Below is a small trained network, with its code and all its weights. Each question gives an input and a class and asks what happens when units are switched off, that is, made to give their printed mean instead of their output.

import numpy as np


def w(rows, s, z=0):
    codes = np.array(rows[::2]) - 128.0
    scale = np.full(codes.shape[1], s)
    scale[-1] = z or s
    return codes * scale


def f(y):
    return y / 2 * (1 + np.tanh(0.7978845608 * (y + 0.044715 * y**3)))


def log_softmax(a):
    a = a - a.max(-1, keepdims=True)
    return a - np.log(np.exp(a).sum(-1, keepdims=True))


def net(x, mask):
    res = np.array(x, float).reshape(1, 7) / 4 @ E
    y = f(res @ A[0][:, :-1].T + A[0][:, -1])
    res = res + np.where(mask, y, B[0][:, -1]) @ B[0][:, :-1]
    return log_softmax(res[-1] @ U[:, :-1].T + U[:, -1])


A, B = {}, {}
E = w([
[128,127,132,128],'x0',
[125,255,174,121],'x1',
[128,130,127,129],'x2',
[70,114,185,21],'x3',
[118,158,17,99],'x4',
[32,137,125,162],'x5',
[129,129,128,125],'x6',
],0.0087)
A[0] = w([
[50,132,102,165,180],'N1',
[108,134,146,52,65],'N2',
[161,96,240,216,170],'N3',
[94,103,129,94,110],'N4',
[89,109,255,201,118],'N5',
[180,136,132,226,93],'N6',
[119,222,144,155,128],'N7',
[125,41,91,119,70],'N8',
[171,173,178,124,153],'N9',
[179,117,84,222,78],'N10',
[132,49,127,137,69],'N11',
[147,64,112,116,72],'N12',
[130,212,141,118,72],'N13',
[132,71,191,149,141],'N14',
[95,53,109,59,51],'N15',
[115,160,43,97,149],'N16',
[139,200,151,119,105],'N17',
[110,110,155,35,50],'N18',
[104,145,110,224,166],'N19',
[143,143,98,216,94],'N20',
[123,60,106,143,67],'N21',
[204,161,68,178,118],'N22',
[93,61,113,149,120],'N23',
[8,126,126,190,254],'N24',
[236,130,126,86,166],'N25',
[131,47,115,130,77],'N26',
[161,153,103,215,77],'N27',
[120,164,26,89,82],'N28',
[145,185,177,131,83],'N29',
[222,93,109,85,190],'N30',
],0.0095,0.0048)
B[0] = w([
[216,131,172,69,191],'N1',
[81,116,180,146,161],'N2',
[145,35,75,94,225],'N3',
[104,181,161,125,155],'N4',
[147,63,101,119,214],'N5',
[48,107,209,80,187],'N6',
[134,138,86,192,184],'N7',
[105,171,114,165,184],'N8',
[141,137,82,151,173],'N9',
[86,141,160,112,197],'N10',
[84,146,101,179,161],'N11',
[114,191,140,183,154],'N12',
[91,150,100,206,159],'N13',
[132,83,65,129,178],'N14',
[102,147,140,142,187],'N15',
[131,27,85,102,195],'N16',
[91,130,82,196,161],'N17',
[30,136,200,109,176],'N18',
[137,135,165,89,190],'N19',
[79,126,184,99,175],'N20',
[61,221,106,178,158],'N21',
[103,92,167,105,202],'N22',
[141,200,125,181,177],'N23',
[254,210,139,104,254],'N24',
[193,196,174,120,194],'N25',
[110,181,120,188,169],'N26',
[41,153,159,96,176],'N27',
[104,7,94,121,187],'N28',
[76,112,101,173,156],'N29',
[184,170,139,129,208],'N30',
],0.0082,0.0069)
U = w([
[24,144,200,84,53],'0',
[84,181,60,254,59],'1',
[140,141,105,117,254],'2',
[117,63,44,93,92],'3',
[138,151,115,115,225],'4',
[196,192,143,99,64],'5',
],0.012,0.0074)

Each question gives the input, the list of numbers given to net, and the class t.
The units are the neurons (one row each of A and B). Each row of codes is followed by its name. A weight is (code - 128) times the scale printed after its matrix; where a second scale follows, it is the last column's (A, B and U).
mask holds one flag per neuron, in row order. A switched-off neuron (its flag False) gives its mean, the last column of its row in B, instead of its output. The means were averaged over made-up inputs and are rounded, as every weight is.
A unit's drop is (log p(t) with every unit on - log p(t) with that unit switched off) / (log p(t) with every unit on - log p(t) with every unit switched off).
The circuit of an input: a set's keep is (log p(t) with only the set's units on - log p(t) with every unit switched off) / (log p(t) with every unit on - log p(t) with every unit switched off). Starting from the 12 units with the biggest drops (on a tie, the unit counted first), units are removed one at a time, each time the one whose removal leaves the highest keep (on an exact tie, the one counted first), for as long as the keep stays at least 0.8.
circuit, biggest first: the units of the circuit, biggest drop first
top k neurons: the k neurons with the biggest drops, biggest first
drop of u: that unit's drop, to one decimal
input [-6,8,-4,1,8,1,2], class 1: circuit, biggest first	N13
input [-4,-4,0,0,3,-6,3], class 5: circuit, biggest first	N25, N30
input [-4,4,7,5,7,-7,3], class 3: circuit, biggest first	N28, N16
input [0,-7,6,-8,-4,-3,-4], class 0: circuit, biggest first	N6, N10
input [-6,4,4,-6,-7,1,5], class 3: circuit, biggest first	N3, N5
input [-5,8,-1,7,6,7,-6], class 1: circuit, biggest first	N13, N7
input [-4,-3,-4,5,-3,6,-2], class 5: circuit, biggest first	N24, N1
input [7,1,2,6,-8,-3,3], class 3: top 3 neurons	N3, N5, N14
input [-6,3,5,-7,8,-6,5], class 3: top 2 neurons	N28, N16
input [5,-3,-6,-7,-8,-8,5], class 3: top 4 neurons	N3, N14, N24, N5
input [-6,-4,-5,7,5,-3,3], class 0: top 2 neurons	N18, N24
input [5,6,-4,3,-8,-2,-8], class 3: top 2 neurons	N3, N5
input [1,2,1,-8,-7,7,1], class 0: top 3 neurons	N6, N27, N20
input [-5,4,4,3,-5,8,-8], class 5: circuit, biggest first	N24
input [6,8,-1,-8,-4,-2,6], class 0: top 2 neurons	N6, N27
input [-7,-3,-2,-6,-8,1,-1], class 3: top 2 neurons	N3, N5
input [-6,-7,-2,2,7,5,0], class 1: drop of N11	0.1
input [6,6,7,-5,-7,-2,7], class 3: drop of N3	0.6
input [4,5,5,4,-1,-5,2], class 1: drop of N17	0.2
input [4,-5,-2,7,2,-4,5], class 0: circuit, biggest first	N18
